Here is a tiny trained network, its code and every weight. The questions are about switching its units off for an input and a class, where a switched-off unit gives its printed mean instead of its output.

import numpy as np


def w(rows, s, z=0):
    codes = np.array(rows[::2]) - 128.0
    scale = np.full(codes.shape[1], s)
    scale[-1] = z or s
    return codes * scale


def norm(h):
    return h / np.sqrt((h * h).mean(-1, keepdims=True) + 1e-5)


def f(y):
    return y / 2 * (1 + np.tanh(0.7978845608 * (y + 0.044715 * y**3)))


def log_softmax(a):
    a = a - a.max(-1, keepdims=True)
    return a - np.log(np.exp(a).sum(-1, keepdims=True))


def net(x, mask):
    res = np.array(x, float).reshape(1, 6) / 4 @ E
    u = 0
    for l in range(3):
        y = f(norm(res) @ A[l][:, :-1].T + A[l][:, -1])
        res = res + np.where(mask[u : u + 13], y, B[l][:, -1]) @ B[l][:, :-1]
        u += 13
    return log_softmax(norm(res)[-1] @ U[:, :-1].T + U[:, -1])


A, B = {}, {}
E = w([
[114,187,102,97],'x0',
[18,66,80,96],'x1',
[180,51,132,203],'x2',
[91,127,168,124],'x3',
[154,164,253,117],'x4',
[56,134,140,190],'x5',
],0.0051)
A[0] = w([
[160,116,131,177,58],'L0N0',
[192,150,71,136,89],'L0N1',
[164,14,93,167,137],'L0N2',
[115,145,184,131,162],'L0N3',
[147,60,111,199,3],'L0N4',
[2,115,141,93,154],'L0N5',
[114,156,192,135,168],'L0N6',
[158,53,162,49,32],'L0N7',
[183,92,29,189,97],'L0N8',
[214,210,81,152,132],'L0N9',
[185,218,56,113,84],'L0N10',
[77,25,222,111,185],'L0N11',
[181,45,164,108,89],'L0N12',
],0.0077,0.0012)
B[0] = w([
[132,97,147,88,144],'L0N0',
[254,162,143,130,165],'L0N1',
[120,147,107,33,246],'L0N2',
[96,191,169,22,157],'L0N3',
[182,108,207,230,188],'L0N4',
[146,130,77,171,253],'L0N5',
[151,171,249,95,168],'L0N6',
[209,40,107,176,151],'L0N7',
[101,165,203,114,229],'L0N8',
[234,200,95,106,216],'L0N9',
[191,168,145,124,203],'L0N10',
[126,165,57,73,237],'L0N11',
[77,16,77,85,173],'L0N12',
],0.0056,0.0032)
A[1] = w([
[188,36,58,60,89],'L1N0',
[165,105,192,164,250],'L1N1',
[169,78,98,127,54],'L1N2',
[52,158,131,34,180],'L1N3',
[247,111,143,214,234],'L1N4',
[110,116,212,133,128],'L1N5',
[89,94,135,132,26],'L1N6',
[2,175,88,193,146],'L1N7',
[115,104,207,37,182],'L1N8',
[130,59,199,175,143],'L1N9',
[7,78,171,130,89],'L1N10',
[143,113,121,193,72],'L1N11',
[103,55,168,161,222],'L1N12',
],0.0092,0.0019)
B[1] = w([
[188,39,115,193,236],'L1N0',
[88,104,76,42,192],'L1N1',
[107,96,142,126,148],'L1N2',
[141,82,167,176,224],'L1N3',
[92,126,48,31,253],'L1N4',
[112,62,176,147,154],'L1N5',
[150,197,210,86,128],'L1N6',
[84,189,46,253,230],'L1N7',
[104,150,136,218,203],'L1N8',
[11,107,126,54,166],'L1N9',
[200,155,27,85,204],'L1N10',
[169,218,159,59,121],'L1N11',
[144,85,73,13,178],'L1N12',
],0.0047,0.0044)
A[2] = w([
[84,135,61,155,118],'L2N0',
[164,129,115,63,171],'L2N1',
[137,157,48,50,194],'L2N2',
[183,121,83,82,173],'L2N3',
[99,142,220,140,125],'L2N4',
[107,160,141,50,192],'L2N5',
[84,154,137,134,232],'L2N6',
[119,109,70,87,179],'L2N7',
[250,168,107,100,111],'L2N8',
[94,113,130,74,3],'L2N9',
[102,117,100,93,176],'L2N10',
[82,80,110,110,121],'L2N11',
[95,160,62,81,195],'L2N12',
],0.013,0.0025)
B[2] = w([
[160,131,177,205,200],'L2N0',
[86,149,101,103,201],'L2N1',
[105,165,152,162,254],'L2N2',
[75,153,142,70,226],'L2N3',
[254,90,175,102,163],'L2N4',
[179,126,152,165,182],'L2N5',
[182,71,144,177,159],'L2N6',
[142,157,137,131,216],'L2N7',
[108,216,65,95,237],'L2N8',
[113,132,202,116,132],'L2N9',
[81,111,156,190,170],'L2N10',
[156,129,129,126,177],'L2N11',
[113,130,147,160,214],'L2N12',
],0.0085,0.007)
U = w([
[80,164,108,233,228],'0',
[211,136,208,116,50],'1',
[38,112,175,71,2],'2',
[77,59,55,66,45],'3',
[94,252,84,62,249],'4',
],0.016,0.0028)

Each question gives the input, the list of numbers given to net, and the class t.
The units are the neurons (one row each of A and B). Each row of codes is followed by its name. A weight is (code - 128) times the scale printed after its matrix; where a second scale follows, it is the last column's (A, B and U).
mask holds one flag per neuron, layer by layer. A switched-off neuron (its flag False) gives its mean, the last column of its row in B, instead of its output. The means were averaged over made-up inputs and are rounded, as every weight is.
A unit's drop is (log p(t) with every unit on - log p(t) with that unit switched off) / (log p(t) with every unit on - log p(t) with every unit switched off).
The circuit of an input: a set's keep is (log p(t) with only the set's units on - log p(t) with every unit switched off) / (log p(t) with every unit on - log p(t) with every unit switched off). Starting from the 12 units with the biggest drops (on a tie, the unit counted first), units are removed one at a time, each time the one whose removal leaves the highest keep (on an exact tie, the one counted first), for as long as the keep stays at least 0.8.
units of the circuit, in order: the units of the circuit, biggest drop first
most important unit: the unit with the biggest drop
k most important neurons: the k neurons with the biggest drops, biggest first
top k neurons in layer l: the k neurons of layer l with the biggest drops, biggest first
drop when u is switched off: that unit's drop, to one decimal
input [-2,-3,7,-8,7,5], class 2: top 3 neurons in layer 1	(L1N4, L1N1, L1N9)
input [-2,2,6,8,1,2], class 2: most important unit	L0N4
input [-2,-3,7,3,3,-5], class 3: 2 most important neurons	(L0N12, L1N0)
input [-7,1,-5,-8,-1,1], class 0: top 3 neurons in layer 1	(L1N10, L1N4, L1N12)
input [-7,-7,5,-3,-3,7], class 2: 2 most important neurons	(L1N9, L2N8)
input [-5,6,-3,-4,4,-4], class 3: 2 most important neurons	(L0N7, L1N0)
input [-4,-6,8,5,5,8], class 2: 2 most important neurons	(L1N1, L1N9)
input [-7,6,1,-6,0,0], class 3: top 2 neurons in layer 1	(L1N0, L1N7)
input [-5,-8,5,-2,8,1], class 4: top 2 neurons in layer 1	(L1N4, L1N1)
input [-8,-8,4,-5,-5,7], class 2: 2 most important neurons	(L1N9, L1N4)
input [-5,2,7,5,6,5], class 2: top 2 neurons in layer 1	(L1N12, L1N10)
input [6,3,8,-2,2,-5], class 3: 2 most important neurons	(L0N12, L1N0)
input [4,-6,6,4,-6,7], class 4: top 4 neurons in layer 0	(L0N9, L0N1, L0N2, L0N0)
input [-7,5,-1,6,7,-5], class 3: most important unit	L0N7
input [6,8,0,-3,-1,-8], class 3: top 2 neurons in layer 0	(L0N7, L0N11)
input [-1,-3,4,8,1,3], class 1: 2 most important neurons	(L0N3, L0N6)
input [-7,2,-2,-4,-2,-7], class 3: drop when L1N0 is switched off	0.3
input [4,-1,8,-7,-1,3], class 4: drop when L0N1 is switched off	0.1
input [-1,-2,3,1,-3,2], class 2: drop when L0N4 is switched off	0.7
input [-2,0,-3,4,5,5], class 1: units of the circuit, in order	(L2N4)
input [-8,8,5,-4,6,4], class 3: drop when L0N12 is switched off	0.2
